Below is a small trained network, with its code and all its weights. Each question gives an input and a class and asks what happens when units are switched off, that is, made to give their printed mean instead of their output.

import numpy as np


def w(rows, s, z=0):
    codes = np.array(rows[::2]) - 128.0
    scale = np.full(codes.shape[1], s)
    scale[-1] = z or s
    return codes * scale


def norm(h):
    return h / np.sqrt((h * h).mean(-1, keepdims=True) + 1e-5)


def f(y):
    return np.maximum(y, 0)


def log_softmax(a):
    a = a - a.max(-1, keepdims=True)
    return a - np.log(np.exp(a).sum(-1, keepdims=True))


def net(x, mask):
    res = np.array(x, float).reshape(1, 7) / 4 @ E
    u = 0
    for l in range(2):
        y = f(norm(res) @ A[l][:, :-1].T + A[l][:, -1])
        res = res + np.where(mask[u : u + 6], y, B[l][:, -1]) @ B[l][:, :-1]
        u += 6
    return log_softmax(norm(res)[-1] @ U[:, :-1].T + U[:, -1])


A, B = {}, {}
E = w([
[162,82,105,199,168,141,149,135,83,167],'x0',
[116,89,182,131,253,32,132,115,155,142],'x1',
[97,94,195,154,59,94,161,155,102,142],'x2',
[37,135,164,210,178,203,150,122,148,50],'x3',
[140,137,131,122,136,119,138,138,108,108],'x4',
[126,128,133,128,135,131,122,138,119,121],'x5',
[151,180,183,178,110,143,76,25,56,118],'x6',
],0.0051)
A[0] = w([
[187,76,100,158,169,203,167,128,57,240,46],'0.n0',
[120,142,199,39,137,49,57,104,193,70,174],'0.n1',
[130,128,99,160,35,207,86,146,111,117,29],'0.n2',
[254,116,20,72,217,166,51,62,209,76,55],'0.n3',
[64,169,147,233,140,186,124,144,152,26,168],'0.n4',
[129,93,105,179,185,165,172,163,76,190,4],'0.n5',
],0.0049,0.0038)
B[0] = w([
[151,135,66,185,69,35,80,105,151,45,175],'0.n0',
[148,81,96,204,132,72,93,102,125,108,228],'0.n1',
[149,142,182,184,217,76,88,171,150,127,178],'0.n2',
[5,177,167,98,128,151,61,181,47,172,210],'0.n3',
[130,118,72,59,123,119,208,65,130,146,253],'0.n4',
[112,84,73,153,70,81,1,96,108,40,153],'0.n5',
],0.0065,0.0051)
A[1] = w([
[127,73,74,104,124,88,137,244,173,155,3],'1.n0',
[77,97,91,104,150,127,133,232,186,98,3],'1.n1',
[100,135,158,37,63,108,56,111,211,11,48],'1.n2',
[193,177,220,125,148,86,84,37,77,168,142],'1.n3',
[80,83,211,148,22,45,197,164,85,163,69],'1.n4',
[199,255,102,168,52,230,168,203,165,122,60],'1.n5',
],0.0062,0.0042)
B[1] = w([
[216,161,216,79,43,182,164,59,128,95,216],'1.n0',
[189,195,210,129,42,225,120,40,96,111,202],'1.n1',
[176,46,22,255,124,65,80,87,46,103,197],'1.n2',
[167,121,147,70,43,191,193,190,190,119,252],'1.n3',
[58,221,51,88,243,186,26,142,73,168,216],'1.n4',
[149,89,217,190,250,44,176,227,214,188,192],'1.n5',
],0.0072,0.0047)
U = w([
[233,188,228,58,15,241,207,46,131,88,2],'0',
[9,241,90,83,220,182,15,159,25,197,32],'1',
[203,22,2,255,70,34,62,76,67,36,5],'2',
[181,85,246,183,242,26,183,231,225,182,142],'3',
[131,114,56,60,103,115,203,98,126,173,228],'4',
],0.008,0.0056)

Each question gives the input, the list of numbers given to net, and the class t.
The units are the neurons (one row each of A and B). Each row of codes is followed by its name. A weight is (code - 128) times the scale printed after its matrix; where a second scale follows, it is the last column's (A, B and U).
mask holds one flag per neuron, layer by layer. A switched-off neuron (its flag False) gives its mean, the last column of its row in B, instead of its output. The means were averaged over made-up inputs and are rounded, as every weight is.
A unit's drop is (log p(t) with every unit on - log p(t) with that unit switched off) / (log p(t) with every unit on - log p(t) with every unit switched off).
The circuit of an input: a set's keep is (log p(t) with only the set's units on - log p(t) with every unit switched off) / (log p(t) with every unit on - log p(t) with every unit switched off). Starting from all 12 units, units are removed one at a time, each time the one whose removal leaves the highest keep (on an exact tie, the one counted first), for as long as the keep stays at least 0.8.
units of the circuit, in order: the units of the circuit, biggest drop first
most important unit: the unit with the biggest drop
top k neurons: the k neurons with the biggest drops, biggest first
top k neurons in layer l: the k neurons of layer l with the biggest drops, biggest first
input [-7,7,5,-3,-8,-3,-3], class 2: top neuron : [0.n1]
input [-5,0,-2,7,2,-5,3], class 4: top 3 neurons : [0.n4; 0.n0; 0.n5]
input [-6,6,4,-2,0,-1,2], class 2: top 2 neurons : [0.n1; 1.n5]
input [2,-6,3,-1,-3,-7,-7], class 0: top 2 neurons in layer 1 : [1.n0; 1.n1]
input [-8,0,8,6,-4,5,4], class 1: top 2 neurons in layer 1 : [1.n4; 1.n0]
input [-8,-8,1,-8,6,-4,7], class 2: top 3 neurons in layer 0 : [0.n4; 0.n3; 0.n1]
input [-2,-6,-5,1,-1,8,4], class 3: top 2 neurons : [1.n5; 0.n2]
input [-2,5,-8,-4,8,-1,-8], class 0: units of the circuit, in order : [1.n0; 1.n1]
input [-7,-6,-4,-5,-6,1,-5], class 2: top 3 neurons : [1.n2; 1.n3; 0.n4]
input [3,-4,1,8,-7,-8,1], class 4: units of the circuit, in order : [0.n4; 1.n1]
input [2,4,-8,-4,6,-7,8], class 0: top 2 neurons : [1.n3; 1.n4]
input [6,-6,-8,-8,-8,0,-7], class 1: top 2 neurons : [0.n3; 1.n3]
input [-8,-4,7,-2,2,-7,1], class 2: top 3 neurons : [1.n2; 0.n3; 0.n1]
input [-2,-4,-3,8,8,5,-4], class 4: top 2 neurons in layer 0 : [0.n4; 0.n3]
input [-2,5,0,-3,3,-8,-5], class 0: units of the circuit, in order : [1.n0]
input [2,-8,5,-6,7,-5,-1], class 3: top 2 neurons : [1.n5; 0.n3]
input [-3,4,7,-2,6,-2,-7], class 0: top 3 neurons : [1.n0; 1.n1; 0.n3]
input [5,-8,-1,-7,-2,4,5], class 3: top 2 neurons : [1.n5; 0.n1]
input [7,2,-7,-3,-2,5,0], class 1: top 3 neurons : [0.n3; 1.n2; 0.n1]
input [-1,6,7,-4,-3,2,-2], class 1: most important unit : 1.n4
input [0,6,-4,7,-8,-6,-7], class 0: units of the circuit, in order : [1.n1; 1.n5]
input [0,-3,8,3,-4,-2,-7], class 1: top 2 neurons in layer 1 : [1.n4; 1.n3]
input [-2,8,8,-1,-6,-7,-8], class 0: units of the circuit, in order : [1.n0; 1.n1]
